Rows near named flat spaces through zero:
rutezgivul: [ -9  11  10  -2  18  33   0  14 -14  -8 -25 -16  10  22 -24 -30   7   2
 -26   0  -8 -10 -26  37 -11  29   6   7   9  23 -30  -1  39]
govemuka: [  7  -8 -13 -15  14   5  -3  -4 -25 -10 -30   5  -2  11   0  24 -17  -4
 -21 -22 -10 -33   5  42  25   5  10  18   4  22  -2  27  12]
rutezgivul: [ 25   7 -16 -14  22 -10 -19   4 -18  18  -7  -4 -26  16  31  -3  -4  -1
 -33  22   1 -22   9  -3  20 -32 -10  -2  -4   4  19  -3  -8]
motrorup: [  9   9   8 -21  28  -6  27 -38  14 -19 -16   2  15 -23 -15  10  -8 -24
  10 -11 -12  -2  17  15  -4  35 -17  17  31  29  14  19   6]
motrorup: [ -7   6   2  42 -32   7  14  44  33  -9  -5  -9 -53  42  52 -41  -4  35
  -5  21  38  26  17 -34   4  11   6 -25 -17  -9  -3 -27  -9]
rizarriv: [  1   2  20   0 -24 -38   4 -17  20  24   3  14   0 -20  35   2 -20  11
  17   1  10   0 -10  -3  22  -1 -39  20  16  26  18 -10 -21]
zurizfur: [ 14 -14 -38  -2 -11  14   7  35 -16 -28  -9 -15 -40  33   1   4  -6 -18
   0   0  -2 -25  12 -11  16 -58  -3 -34 -18 -33   8  -6 -12]
zurizfur: [ 25   2   4 -34 -22 -13   7 -31   4  17   7  -3  -6  -1   9   8  -6  10
  -9  10 -14  20  -1 -13  18 -23  19   8  10  -8   3   8   3]
rizarriv: [ -23    8   41    7  -17  -18   42  -30   33    6   -6    1   40  -39
  -15  -36  -19  -14   40  -11   -4  -13  -58   20  -14   38 -102   34
   52   54   -9  -26   -3]
gutazfipaz: [ -5  21  20   1  27  15  24 -24  33 -13   6 -10  16 -14 -20 -29  20  -3
   4  15   1  40  13 -17 -41  59   4   1  20   7  -7   0  19]
gutazfipaz: [  7  17  -8  -1  24  29   6  25   7 -24 -20 -22 -32  38   5 -33  10   6
 -27  19   9  12  20  -2  -6  22  22 -19  -1   2  -8  -2  27]
rutezgivul: [ -5   8  35  14   2 -24   8 -45  24  19  31  20  51 -55 -17  22  15 -15
  35   1  -6  39  21 -31 -35  26  19   8  -1  -4  20   0 -28]
gutazfipaz: [-21   0  -3  36  31  20   3 -32  13  15  37   5  30 -22 -13 -29  26  14
 -15   9   9  16  -9 -29 -62  52 -20  16   5 -19 -26   2  -3]
govemuka: [-13   1  -3  16  -1   0   3  42  12 -28 -26  -1 -31  21  23  -8 -15   4
  11  -9  23 -13  12  17  21  17 -17 -11  -1  24   8  -7   4]
rizarriv: [-19 -20 -14  12 -19   8 -20   7 -27  27  28   1  22  -6 -19 -11   6   8
  -3  -6  -7 -28 -62   3 -14 -36 -40   8  -6 -25 -31 -15  -5]
govemuka: [ 12  11  10 -25   4 -14 -10  18  -1 -13 -16  -2 -10   1  -2  23  -2 -17
  16   2  -5   9  26   9  25 -17  30 -18  -7  11  28   0   5]
motrorup: [  3   8 -17  11  18   1 -61  63 -27  25  29 -13 -22  20   8 -16  33  -4
 -12  43  11  -5  -3 -35  -9 -71   9 -49 -45 -43  15 -41 -14]
rizarriv: [ 28  32  31   9  25 -12  23   1  13  -7   3 -15  22 -22 -30  -5  25 -78
  37  40 -20  18  44 -51 -40 -40  10 -53 -15 -12  59 -44 -47]
motrorup: [-11 -15 -19  20 -14 -10  -7   7  17  -6  37  12 -14 -13  12  17   9  11
  26  -2  19  22  24 -45 -10 -11   6 -19 -20 -43  10   0 -25]
zurizfur: [  3  15   1   8  38  36  21  21  -9 -37 -27 -23   8  16 -43 -20  15 -45
  -2   6 -15 -13  14  11 -30   9   8 -28  -2   4   1 -11  10]
rutezgivul: [ 36   2 -35 -86   7 -12  -7 -23  13 -24   4 -10 -54   8  15  30  -7  20
  -9   4  -5  34  38  -8  49 -14  35  -2  22 -16  13  42  40]
rutezgivul: [-24  -6 -13  28  29  11 -21  17  -9   0  12   6  10  -6  -6  -9  12   2
  -4  -4  13 -19  -9   4 -24  18 -25   1  -8  -4 -10  -3  -2]
rutezgivul: [ 27  -2 -17 -30  13  -7  -5 -41 -12  16  26   0   8 -17 -11  20  11 -12
 -11  12 -21   8  11 -26  -8 -34  15   1   1 -32  11  14 -10]
motrorup: [  0   6 -28  16  61  25 -12  20 -19 -11   1 -14  -6  11 -13 -25  20 -24
 -24  17   2 -32   5  -5 -32  -1 -31 -17  -6  -9   2  -9  -2]
motrorup: [ 15   4   0 -22 -37  16  68   1  17 -30 -40 -35 -29  32  -5 -56 -32 -19
   5   3 -15 -28 -49  17  18 -21 -84   0  48  27 -17 -27  15]
rutezgivul: [ 38 -10 -35 -60   9 -32  -1 -52 -11  17  27   1  -8 -29   3  27 -11 -22
   1   7 -24 -23  -6 -21  22 -66 -53  11  26 -21  27  14 -20]
rizarriv: [-18  -5 -15   3 -15  24  18  10  31 -28  22 -14 -20   9 -12 -30  12  22
  15   2  14  34  -8 -27 -21  23 -10 -14   9 -30 -29  -3  22]
gutazfipaz: [ -8 -10 -14 -22  10   0  12 -53   6  12  21   3  21 -29 -14 -14  -6  12
  -6 -12  -9 -14 -46  10 -13  25 -71  43  45   8 -28  17  16]
gutazfipaz: [ 17  14 -21   6  -3  42  32  34  18 -30 -34 -36 -76  77  39 -66  -5  31
 -50  30  21  11  13 -13   8  16   7 -21   5  -2 -22 -10  31]
zurizfur: [ -3  11  26  12  -6  13  24  14   8 -23 -16 -11  19   0 -35  -5   9 -33
  27   0 -12  14  11  -1 -20   4  25 -25  -7   2   6 -17  -2]
motrorup: [-26 -10 -20  19   4  30  21  34   7 -46 -18 -12 -16  19 -16 -24  -6  -4
  12 -21  12 -23 -14  20  -8  26 -40  -8  10   5 -23  -2  17]
gutazfipaz: [-20   2  -8 -11  31  -3 -10  22  10 -33   1  -2   1 -19 -23   6   5 -20
  35 -12   7  -8   5  14  -3  17 -35 -11  12  12  11   0  13]
rizarriv: [  3  14  32  23  -3  -8  -6  19  -9  16  -8   0  24  -4  -8   0   9 -29
  13  15  -7  -1   4  -5 -12 -23  18 -20 -22   7  22 -31 -26]
gutazfipaz: [ 35  11   9 -51  14 -32 -21  -6 -37  26 -38  -1   1   1  14  22 -27 -28
 -19   4 -25 -53 -18  50  55 -52 -27  18  16  51  32  -2  -1]
zurizfur: [ 20   5   5  -1  -1  -8 -34  33 -43  29 -28  -1 -10  30  24   9  -9  -6
 -34  12  -7 -36  -6  26  33 -52  25  -6 -27  16  15 -14 -10]
rutezgivul: [-21  31  56   2  31  -2  11   1   8   5 -43  -7  43 -16 -20 -44  -9 -21
   6  -2  -6 -27 -48  63  -9  63 -67  32  43  93  -7 -24  28]
zurizfur: [  1 -23 -27 -13 -25   7 -11  -8 -22  16  20   0  -3   6  -4   7  -3  18
 -14  -8 -10 -14 -34   0   9 -38  -7  10  -3 -31 -26   9   4]
gutazfipaz: [ 29  17 -37 -33  88 -22  -3 -21  22 -36   8   1 -36 -25  16  23   9 -35
   6  18  11   2  84 -34  -2  14 -24 -18  16  -1  62  24 -13]
rutezgivul: [  9 -14 -19  -5 -31  26  15  11 -14 -16  -4 -14 -15  30 -17   2   0   1
  -8  -6 -13   3  -4  -5   4 -34  35 -18 -14 -36 -20   4   7]
rizarriv: [-59 -36 -10  60 -37  -8 -27  35   8   0  20  36  -2  -7  30  21 -12  55
  24 -45  45  -5 -12  13   9  41  -7  18 -24  -6 -26  13 -10]
motrorup: [  8  37  27 -45  24   0  10  34  27 -39 -49 -27 -30  20  -2 -28  -6 -13
  13  14   3  16  12  34  29  32  -6 -15  31  59  17 -12  51]
govemuka: [  3   2  11  11 -17  -8  -3  25  -3  -1 -10   1  -6   9   8   9  -4 -10
  12   3   2  -1  12  -3  12 -24  20 -19 -19   0  17 -15 -16]
govemuka: [-26 -20  17  69 -51  -8  17   4   9  16   3  24  14  -2  28   3 -16  22
  13 -21  20  -5  -8  -7  -7  15  -2  13 -21  -1 -10 -10 -41]
govemuka: [  1  -3   2 -39 -20 -35  -3 -29  28   6  20  12  -9 -29  18  19 -12  25
  25  -8   7  27  -2  -7  28   8 -17  20  26   7   8  16  10]
govemuka: [-10  21  49   4   2 -52 -39  33  11  17  12  17  28 -43  -2  33  12 -32
  64  11   7  22  24 -11   8 -23  17 -29 -24  19  58 -35 -30]
zurizfur: [ -7   3   1  28 -15  29 -13  73 -13 -22 -23 -15 -29  52   1 -11  10   4
  -8   7  12   8  18   3   5 -16  65 -44 -44 -17  -7 -18   9]
govemuka: [ 20  15   1  11  36   3  -3 -13 -10  19 -17   0  -7  14  29 -15   0   1
 -46  21   3 -15  19   1  -5  15   3  11  -1  20  11   2  -8]
rizarriv: [-24  13  44  23  28 -22 -39   2  -8  28   6  25  58 -41 -14  25  16 -10
  18  -5   2   7   7  20 -19  36  26  12 -17  31  17  -4  -9]
rizarriv: [ 33  21  12 -32  15   5  17 -17  -7   3 -18 -21   3   8 -16 -16   4 -31
 -16  25 -27  -1   0   0  -2 -24   3  -8  14  10  12 -11   7]
zurizfur: [ -9  25  31  10  57  23 -15 -11 -17  18 -18  -4  46  -5 -26 -25  21  -6
 -36  10 -11  -6 -14  37 -36  60  14  22   8  42 -18   1  29]
gutazfipaz: [ 13  29  32  37  65 -29 -54  30 -44  52 -20  13  33 -11  21   5  12 -47
 -24  34  -1 -52  17  14  -9 -31  -7 -10 -36  43  57 -39 -49]
govemuka: [ 17  27   9 -28  35 -22 -21 -11  16  23  22  -8  -7 -17  13 -19  18  -3
  -4  42   3  23   8 -31  -7  -8 -20  -8  12   4  25 -17   2]
zurizfur: [ -7  -4  21  18 -39  -2  26  19   8 -20  -5  -2  17  -7 -28  12  -2 -34
  49 -11 -10   7   3  -9  -7 -27  12 -28 -15 -11  13 -23 -25]
motrorup: [-23 -10  36  26 -26 -38 -41  20 -19  28  17  33  54 -43 -16  59   4 -19
  51 -22  -3  -1   1   9   5 -30  37  -7 -40  -1  27 -13 -39]
govemuka: [ -4  10   5 -29 -23  -4  16  20  46 -39  10 -15 -32   1  -7  -8   6   6
  46   7  12  56  20 -28   9   6  13 -32  11 -15   8  -8  23]
motrorup: [ 34  20  -5 -45  49 -28 -33 -24  -7  23  30  -2   5 -31  -6  21  25 -30
   0  37 -16  16  31 -37  -6 -42  10 -17  -2 -18  45  -3 -13]
rutezgivul: [-11   2  37  23 -29 -28  12 -25  23  27   5  20  26 -26  21   2 -12  14
  18  -5   8  15  -9  -4  -1  26 -11  25   8  24   5  -8 -22]
zurizfur: [-16  -6 -24  32  15  47  10  10   5 -24  11 -10 -11  24 -13 -25  22  20
 -23   1  13  19  14 -19 -41  40  30 -12 -14 -36 -35  12  17]
gutazfipaz: [  4  12   3  30   7  43   7  -1 -11  28 -10 -19  -6  46  17 -66  12  33
 -73  30   3  -1 -29  -2 -30  26   8  13  -2   0 -45 -13  20]
rutezgivul: [ 10  26  59   5 -19   4  23 -18  16  12 -20  -3  31   1 -12  -6   7  -2
  -1  12 -14  48  15   2 -13  33  73   2  -4  22  -1  -7   9]
govemuka: [-29  -2  16  15  -8  18  23  -6  28 -31  15   1  29 -22 -45   2  17  -4
  40 -19   1  41   7  -9 -38  49  25  -7   3 -14 -19   7  14]
motrorup: [-11  25  13  25  64   9 -22  28   4 -15 -22   3   0   6   8  -7  17  -6
 -15  10  20   4  45  14 -17  61  28  -9 -13  33  17   3  12]
rizarriv: [  7  -8  -5  15 -25  -4  -6  20 -16  13  -3   1 -12  17  17   4  -7  -1
  -5   4   1 -17  -5  -7  13 -44   5 -12 -22 -14   6 -15 -23]
rizarriv: [ 35  25   2 -31  18  13   1   5   4 -11 -12 -22 -28  28   1  -6  17  -6
 -24  33  -9  38  45 -21   3 -10  70 -30 -10 -13  15   2  20]
zurizfur: [-30  14  27 -37  -9   4 -35  58   5 -17 -14 -15  -1   8 -28 -12   8  15
  29  -7   5  21 -37  48  26  16  12 -11   9  31 -20 -13  65]
gutazfipaz: [-25   8  30  16   0   9   0  13  11  -9   4   0  32 -15 -34  -6  17  -9
  28  -5  -1  23  -6   5 -27  30  18  -9  -5   6  -9 -12  11]
[ 20   4 -18  -8  30  10  52 -38  21 -38  -1 -12  -3 -15 -23  -6   2 -44
  14   4 -13  -1  33 -29 -29   8 -33 -11  24 -11  20   7 -17] : zurizfur
[-44  -1  -8  33  22  47  -7  61  -1 -46  -8 -14   2  20 -42 -27  23  -3
  14 -14  15  -2  -9  20 -34  41   4 -27 -14  -6 -32  -9  33] : zurizfur
[  4  26  24 -26  21 -15  21   9  41 -46 -16  -9  -7 -19 -17   8   3 -35
  52   4   2  35  47  -6   3  27   7 -27  17  25  40  -5  10] : gutazfipaz
[ -1  -9 -13  -3  -8  13 -13 -21   0  13  24   7  -4   6   8   9  11  44
 -28  -2   5  34  10 -14  -6  22  55  13 -10 -30 -27  29  18] : rutezgivul
[ -5   3 -11   8  31  18 -12   0  -7   0   9  -3   4   3  -9  -9  17   4
 -20   6   3   1   5  -3 -23  19   9  -1  -5 -10 -11   7  11] : gutazfipaz
[ -9   9  15  24   1  33   7  30 -14  -5   5 -23  29   8 -54 -32  29 -37
  12  17 -18   0 -25 -12 -47 -27   6 -37 -19 -24 -13 -40  -3] : rizarriv
[ -8 -10 -10 -26 -26   7   1  31  -2 -33  -1 -11 -10   6 -33  15  -1 -13
  37 -17  -9   4 -10   9  17 -32   8 -25  -3 -18  -5  -3  18] : govemuka
[  0   6  27  41  17 -28 -31  -5 -32  65   3  20  45 -23  19   0   0 -19
 -16  15  -4 -46 -25   7 -13 -26 -35  18 -18  26  22 -30 -50] : gutazfipaz
[ 18  25  26  33  43   4  -3  35 -31   0 -53  -5  12  20   1  -3   0 -56
 -18  17  -9 -42  32  24  -5 -14  19 -23 -27  40  41 -27 -29] : zurizfur
[ 41  12  -3 -29  19  -2  50 -65   9   4 -12 -14   2  -8   0 -21 -13 -29
 -21  18 -26 -15  -2 -11  -8  -6 -50  20  43  16  12   3 -10] : motrorup
[-33   0  26  58  -8  13   5  27   7  -7  10   6  37 -13 -31  -8  19 -18
  35  -6   7  11  -1 -12 -45  18  13 -21 -26 -11  -5 -26 -22] : govemuka
[-18 -21 -49 -21 -10  35  -8  41  12 -64   7 -10 -55  34 -10  16   7  37
   8 -25  21  34  30  -1  18  21  56 -26 -12 -45 -30  38  51] : rutezgivul
[-53 -18  10  57 -32  21  -3  36  20 -24  36  12  26 -14 -37   9  27  12
  52 -23  19  45   6 -26 -45  30  47 -28 -37 -47 -25  -7  -6] : gutazfipaz
[ 21  21   0 -30  53  22  19 -39  -4  -8 -12 -18  16  -4 -31 -21  13 -25
 -29  16 -24  -1   4   8 -26  27  -6  10  29  15  -4  12  25] : zurizfur
[ 37 -13   1 -28 -67  -4  41 -34 -14  17  -9 -11  -1  14  -4   5 -25 -12
  -5  -1 -36 -11 -32  -5  26 -74  -1   5  10 -18  -6  -6 -18] : rutezgivul
[-19  18  41   2 -31  10  -7  24  22  11 -11  -8  -4  22  12 -35   5  48
  -8  10  15  47 -23  16   7  46  40   6   3  25 -32 -12  45] : rizarriv
[ -7  -9  -8   8   2   2  -5   7  -7 -10 -19  11  -9  11  15  19 -13  15
 -11 -21  10 -12  15  26  19  24  19  13  -5  15  -4  23   7] : rizarriv
[ -7  -6  10  19  -8 -24 -46  12 -23  46  27  19  23 -18  11  22  10   5
   3   7   3  -7 -11 -10   0 -37  12  -1 -32 -13  12 -15 -29] : rizarriv
[ 30  29  39 -83  -6 -22   2 -24   9   6 -32 -13   2  -4  -6   8 -14  -1
   0   8 -26  27  -7  40  47   5  27  18  38  53  11  10  49] : motrorup
[-29  -6  32  65  10  17  -6 -18 -24  31  27  18  92 -40 -57   7  32 -30
  11  -8 -18  -4 -19  -7 -75  15  24   4 -31 -19 -16 -14 -35] : govemuka
[-16 -33  -9  17 -86  -9  23  -5  26  -8  20  17 -21   4  24  23 -21  45
  29 -31  17  32  -1 -23  23  -4  25   5 -10 -36 -21  15 -13] : rutezgivul
[-34 -11  18  19 -10 -13 -42   6 -17  38  11  25  35 -19   5  12  -2  33
  -3 -20  10 -13 -41  35   5  23  -5  34  -7  22 -23   4   7] : rizarriv
[  7 -23 -40  14  -6  30 -42  43 -64  11   0  -3 -15  45  -4  21  10   7
 -45  -3  -8 -34  -4   9   9 -65  60 -22 -54 -49 -19   7  -4] : rizarriv
[ 11 -13 -31   9  21   5 -11 -36 -22  31  16  10  -2   3  25  -1  -1  21
 -51   4   1 -26  -6  -8  -8  -1 -16  29   0 -15 -13  21 -12] : zurizfur

Rows near named flat spaces through zero:
sele-lamog: [  0 -33  -8   2  23  -7  10 -15  19 -35 -11  22  15  23   0  -6   9  43
  16 -28   2  -7 -12 -21 -18 -23 -11  18  -7   5 -11 -13 -20]
sele-lamog: [ 12  -1  25   6  -1 -25 -26 -17 -16   4 -17  26  51  27 -24 -14   4  68
  41 -27   9  -4   6  12  21 -27  22  43 -41  24  18  -8 -39]
vubu-lufu: [-29 -10 -20   1  36   9   7   4  15   5  21 -14  -4   4 -28  15  -6 -18
 -19   8 -13  18   2  -7 -19 -10   7 -19  -9  -5  29  23  36]
vubu-lufu: [ 14 -15   6 -12  -2  14  13  -1  -4 -13  -5  12   5  -9   4  -1  13  26
  15 -33   9  -2  -6  -8   5 -13  -9  16   8   5 -19  -6  -3]
tuzif-rig: [-48  28 -40  -2 -55 -56   6   0  -1  39 -34  -1   1   4  33 -46 -47  -2
  24 -21  13   5  19  18  41 -12 -10  21  28 -23 -11  -1  11]
sele-lamog: [ 28   9   2  -9 -32   6  15  -2 -34  37 -34   2 -21  -8  -4   9  13  28
  16   8   7 -12  22  24  28   1   6  -2   1  12 -19 -20   1]
tuzif-rig: [ 13  15   6  29  -1 -15 -26  -7   0  -8  18  16   9  40  12  13  -2  -8
 -33  64   1 -39  16   6  -2  32  11  13 -11  57  28   0 -35]
gota-zulov: [ 19 -43  52 -66  36  36  20   8  -1 -32  22  15 -23 -20 -20  24  26   5
  -8  -5 -35 -16 -21 -36 -28  39 -13 -36  26  -8 -16   2  24]
vubu-lufu: [-25 -13 -29  15  34  -5   3   5  -4  34  20 -15   5   9 -63   6  16  14
   6 -33  -9  24  10  19  -3 -43  31  -5 -35   1  34  21  30]
sele-lamog: [-24  31   2 -20 -23 -34 -12   6  -3  34  -1 -11   6  -8   9  -9 -34 -32
   7  13 -12  21  16   7  21  14   4  -5  18 -18  21  19  23]
sele-lamog: [-15  23  22 -24   4 -20 -22  13  -4  23  43  -5   6   2 -11  14 -17 -46
 -23  37 -27   3  17   1   7  38  16 -11  15  17  46  36  26]
sele-lamog: [ -6   8  15   1  20  13 -16  -2  30 -42  22  -7  33 -12  25   5 -22 -33
  -9   4   4  31 -21 -30 -20   0 -15   9   4 -15  16  20   0]
vubu-lufu: [ 33  18  -3  38  -4 -61 -32 -21   9  25 -54 -25  -5  16  -6  -3  11  -6
  47  22 -24  47  -2  19 -22 -18  20 -33 -39 -58  -5 -38 -47]
tuzif-rig: [-24   0 -35   6   1  21  23   4  -5  20  -2  -8  -9  -3 -12   7  -8   6
 -12  -4  14   2  15  10  11 -21   1   3  -2  11   7  11  34]
tuzif-rig: [ 24 -26 -83  29  12 -10  51 -14  33 -19   1  12  -5  26  40  36  26  19
   5 -31  21  17  21 -22 -15 -58 -27  44  38  50 -14  -3   4]
vubu-lufu: [  0  19 -10  -1 -18  15  11 -15   1   4 -41  -2  18  -7  27  11 -32  18
  13  17  24  20  13  -4  18 -18 -14  18  -2   0   1  -3   9]
gota-zulov: [ 66  29  24   5 -34  -4 -10 -17  -6  -6 -40   0  16 -13  50  21   3   3
  32  22  14  26   5  -4  10  -1 -12  19   8   0 -19 -25 -38]
sele-lamog: [-23 -23  34 -39  29 -41 -17  -3  26 -28  14  14   5  17  -8 -16 -13 -11
   6   2 -44  -4 -21 -32 -30  34  -5 -26  13 -32   9   5  -5]
tuzif-rig: [ 11  12 -17  33  27 -42 -26   1  30   0  36 -24   2  15   0  19  13 -62
  -8  21 -27  42  -1  -4 -35  -3  14 -17  -2  -9  32  15 -10]
vubu-lufu: [-30 -23 -30  10  48  -2   8  -2  37 -22  22 -11  14   7 -17   4  -2 -10
   0 -31  -8  37 -14 -22 -33 -37  -3  -3  -9 -20  19  20  21]
gota-zulov: [-67 -25 -45  13  53 -57  -3 -15  68 -26  -8 -16  11  30  -7 -22 -35 -23
  12 -14 -32  49 -22 -34 -55 -31 -10 -28 -10 -70  19   8  13]
gota-zulov: [-31 -28 -15 -10  41   9  14   1  38 -36  17  -8   9 -10  -3  -5  -8 -13
   1 -40  -8  32 -27 -33 -33 -25 -18  -8   8 -37  -1  15  25]
tuzif-rig: [ -1 -11 -33   0  19 -33  16 -29  44 -31 -25  18  23  38  42  24 -26  16
  12  23  -3  20  13 -39 -22 -19 -26  23  19  16  12  -2  -5]
gota-zulov: [ 18  16 -36  57   8 -13 -12 -12  45 -34  -5 -25   8   3  48   7  -3 -48
  -2  13  12  46 -16 -15 -36 -26 -17   2  -2 -26  -6  -9 -31]
tuzif-rig: [ 17   4  32  -2 -10  62   0  -6   8 -68   2  23  14  -7  59   8 -20  -1
 -41  45  34 -46 -18 -30  -4  40 -36  23  16  36 -19  -7 -26]
gota-zulov: [  3   1 -46  23   8 -57   3 -23  37  -1 -23  -3  30  25  24   6  -9   9
  44 -26  -1  58  10 -14 -12 -57  -7  28   3 -13  11  -2 -11]
gota-zulov: [-23 -25 -23 -23  -5 -76  12  -5   0  28 -13  24 -10  37 -18 -24   6  38
  35 -38 -28 -14  17   5   9 -10   8   6  19   1  -4  -9   0]
gota-zulov: [-18   3 -59   7 -25 -38  30 -19 -19  70 -76  -2   2  19 -24  -7 -13  72
  59 -32  13  27  41  33  39 -68  14  19 -22  -8  -1 -18  20]
vubu-lufu: [-15  -2  20  18   0 -58 -39 -27  40 -51 -46  13  20  36  37 -45 -36   3
  21  27 -13  -7 -33 -23 -33  20 -17 -11 -18 -54 -17 -37 -69]
tuzif-rig: [ 21   2 -15  -4 -14 -12  19 -20 -11  25 -53   9  -7  19   4  23  -3  44
  23  28   1  -1  29   7  13 -12   0   4  -5  17  -3 -22  -2]
sele-lamog: [-29  -8 -12 -12   6 -18   6  13  33 -22  19 -16 -29 -16  24 -20 -12 -62
 -15  -9 -22  12 -26 -23 -30  21 -23 -35  40 -53 -21   5  17]
tuzif-rig: [ 44 -39 -12 -21  73  -5  30 -39  47 -25 -45  -6  10  19 -10  79  15  31
  45  22 -38  80   4 -53 -62 -45 -13 -28 -12 -24  17 -12  17]
tuzif-rig: [  6  -5 -13   3  -7  21  18  -1 -21  18 -11   8 -11   6 -14  11  11  33
  -6   4  14 -24  18  16  17  -8   6   9  -9  32  -3  -6   8]
vubu-lufu: [-10  16 -29   2  -3  22  20  -6  -2  24 -18 -11  16  -9   2  24 -22  11
   6   4  21  32  24   4  19 -35  -2  18  -5  12  21  17  37]
sele-lamog: [-42   0   7  18  45   1 -31  -6  21 -20  29   2  44  28 -30  -1 -27  -2
 -22  22  -4   3  -6  -9 -18  -4  17   7 -44  12  57  29   0]
gota-zulov: [-22 -15  -5   5  21  -8  -6  10  17 -19  38   1 -11  10  -7 -11   5 -28
 -27  -2 -14 -17 -15  -9 -23  17  -1 -14   8  -2   4  10   1]
sele-lamog: [ 14  23 -27  23   6  54  14   0  21 -27  26 -14  29 -23  46  42 -14 -34
 -27  11  40  38   7 -20   0 -28 -22  39  17  35  19  31  23]
vubu-lufu: [-28 -26 -17 -25  42 -32  12   0  37 -16  31   6 -13  27  -4  19  -8 -29
 -20  20 -41   3   3 -34 -37  19  -9 -23  31   3  24  21  29]
vubu-lufu: [-46   1  -8  14  13   8 -15  23   0  -1  65  -2   2   6 -22 -19  -5 -34
 -48  -4   2 -30  -4  10   2  17  14   4  -2  25  29  34  16]
gota-zulov: [-20 -22 -43  31  46  19  12  12  31 -25  58 -12  -4   6 -13  13  20 -33
 -37 -22   2  11 -11 -13 -34 -25  -1   1   2  15  17  27  21]
tuzif-rig: [  4  -7  13 -20   1  30  15  -2 -35  37 -33  -3 -14  -9 -47  13   8  45
  13   8  -3  -8  14  21  17  -5  18 -21 -30  -2   1 -10  23]
vubu-lufu: [-19 -41 -19 -46  57  56  53   6  36 -41  37   0 -10 -19   4  48  -4 -18
 -31 -10 -11  21  -7 -56 -35  -6 -34 -11  44   8   9  36  74]
gota-zulov: [-18  34   3  30  16  34 -25 -11  17  -8 -16 -30  34 -10   3  14 -44 -26
 -14  52  18  42  -5  -2 -10 -12   4  -8 -46 -24  38  15   7]
sele-lamog: [ 10  20 -18  18 -31 -16  -2   5 -28  42   1   2   7   3  -6  -5  12  17
  14 -22  18  -2  26  34  38 -22  19  32  -3  32   6   3  -4]
[-11  11 -61  70  14 -41 -13  -8  24  17  -3 -23 -23  43  -3   6   4 -36
 -24  51  -9   5  14  19 -29 -11  16 -23 -25   2  20 -10 -20] : gota-zulov
[ -2  -3   3  -3   8 -41 -13  -7   5   9  -3   6   9  22 -13  -4   0   9
  17   0 -20   6   5   0  -5  -1  11  -2  -7  -3  14  -2 -12] : tuzif-rig
[-47 -11  24 -36  25  31   0  11  -6  -4  33   8  27 -11 -38  -7 -22  13
 -14 -22  -1  -6  -5  -9  11   2   7   8  -9   7  32  37  42] : gota-zulov
[-25 -30  22 -48 -10  21  22  19 -13 -15  11  15 -18 -30  -7 -39   6  17
   4 -65   0 -30 -25  -9  12  15 -17  -4  31 -25 -42  -1  19] : gota-zulov
[ -2  10   2  14  -4  -4 -14   6  26 -40  30  -2  10  -8  45 -13 -10 -48
 -19  -1   8   4 -21 -20 -15  14 -20  11  26  -7  -8   9 -18] : tuzif-rig
[-33   3 -37  29  35  27   4   1  13   6  27 -17  24   5 -28  18 -11  -6
 -22  -2  15  27   9   3  -6 -40  13  13 -30  19  45  34  33] : gota-zulov
[-36  12 -38  13 -30 -31   7  -2  11  17 -38 -16  -5  -9  21 -42 -29  -5
  26 -34  13  24  -4  10  13 -29 -12   1   7 -53 -24 -11   4] : sele-lamog
[  6  12 -16  12 -20 -26   1 -12 -12  36 -48  -5 -15  16  -4  -1  -5  20
  19  27  -3   0  20  22  11  -5  10 -13 -16  -9  -5 -24 -10] : gota-zulov
[ 35   7  23  16  -6  -6 -26   9   3 -28  43   4  31 -15  19 -11  28 -17
  12 -51  13  16 -21  -4   1 -12   1  38   9  10  -7   7 -37] : sele-lamog
[-34   8  51 -61 -12  62   7   3 -36  16 -28   5  35 -44 -30 -14 -43  51
  20 -24  21   5  -2   3  46  -4   1  11 -21 -20   9  19  47] : gota-zulov
[ 16  -1  52 -47  11 -20 -17   1   1 -10  25  16  13   3   1  18  -2 -14
   3  22 -34   0   1 -23  -6  42   1  -7  23  10  21  15   2] : sele-lamog
[-74   3  41 -13  34  11 -42  11  46 -69  49  -7  45 -17  12 -47 -59 -60
 -32  -7  -6  12 -55 -41 -31  30 -18  -9  -3 -57  24  38   5] : gota-zulov
[-19  38   3  11 -31 -32 -29  -5  -6  25 -20  -9  44  -7   9 -30 -35   3
  35 -21  17  35   6  18  33 -26  11  30 -18 -23  17   9 -10] : sele-lamog
[ -6  21 -23   6 -17 -37  -1  -3  -2  42 -26 -20 -10   0  -1  -1 -12 -15
  21   9 -11  31  18  17   9 -12   9 -15   0 -26   6  -3  11] : tuzif-rig
[-12  28  14 -13 -21 -19 -18  21  -3  20  25 -23 -19 -28  11 -15 -11 -69
 -11   8 -18  15  -6   8   5  34   2 -28  27 -35   1  15  15] : sele-lamog
[ 26  27  22  29  -1  56 -20   6 -21   3  14 -17  13 -22 -11  20   9 -13
 -23  28  25   4  -1  20   9   1  16   4 -36  20  17   8  -7] : sele-lamog
[ 24   4  45 -47 -11 -69 -18 -24 -14  30 -54  23   2  36  -9  12 -13  38
  44  54 -48  -7  25  -2   7  38  13 -22  -3  -6  14 -25 -22] : gota-zulov
[ 27 -27  50  -6   5  52  -6  23 -26 -30  34   5 -23 -32 -25 -21  51   4
 -16 -41   4 -42 -40   6  -9  25   4 -16  -7  -8 -42 -15 -23] : vubu-lufu
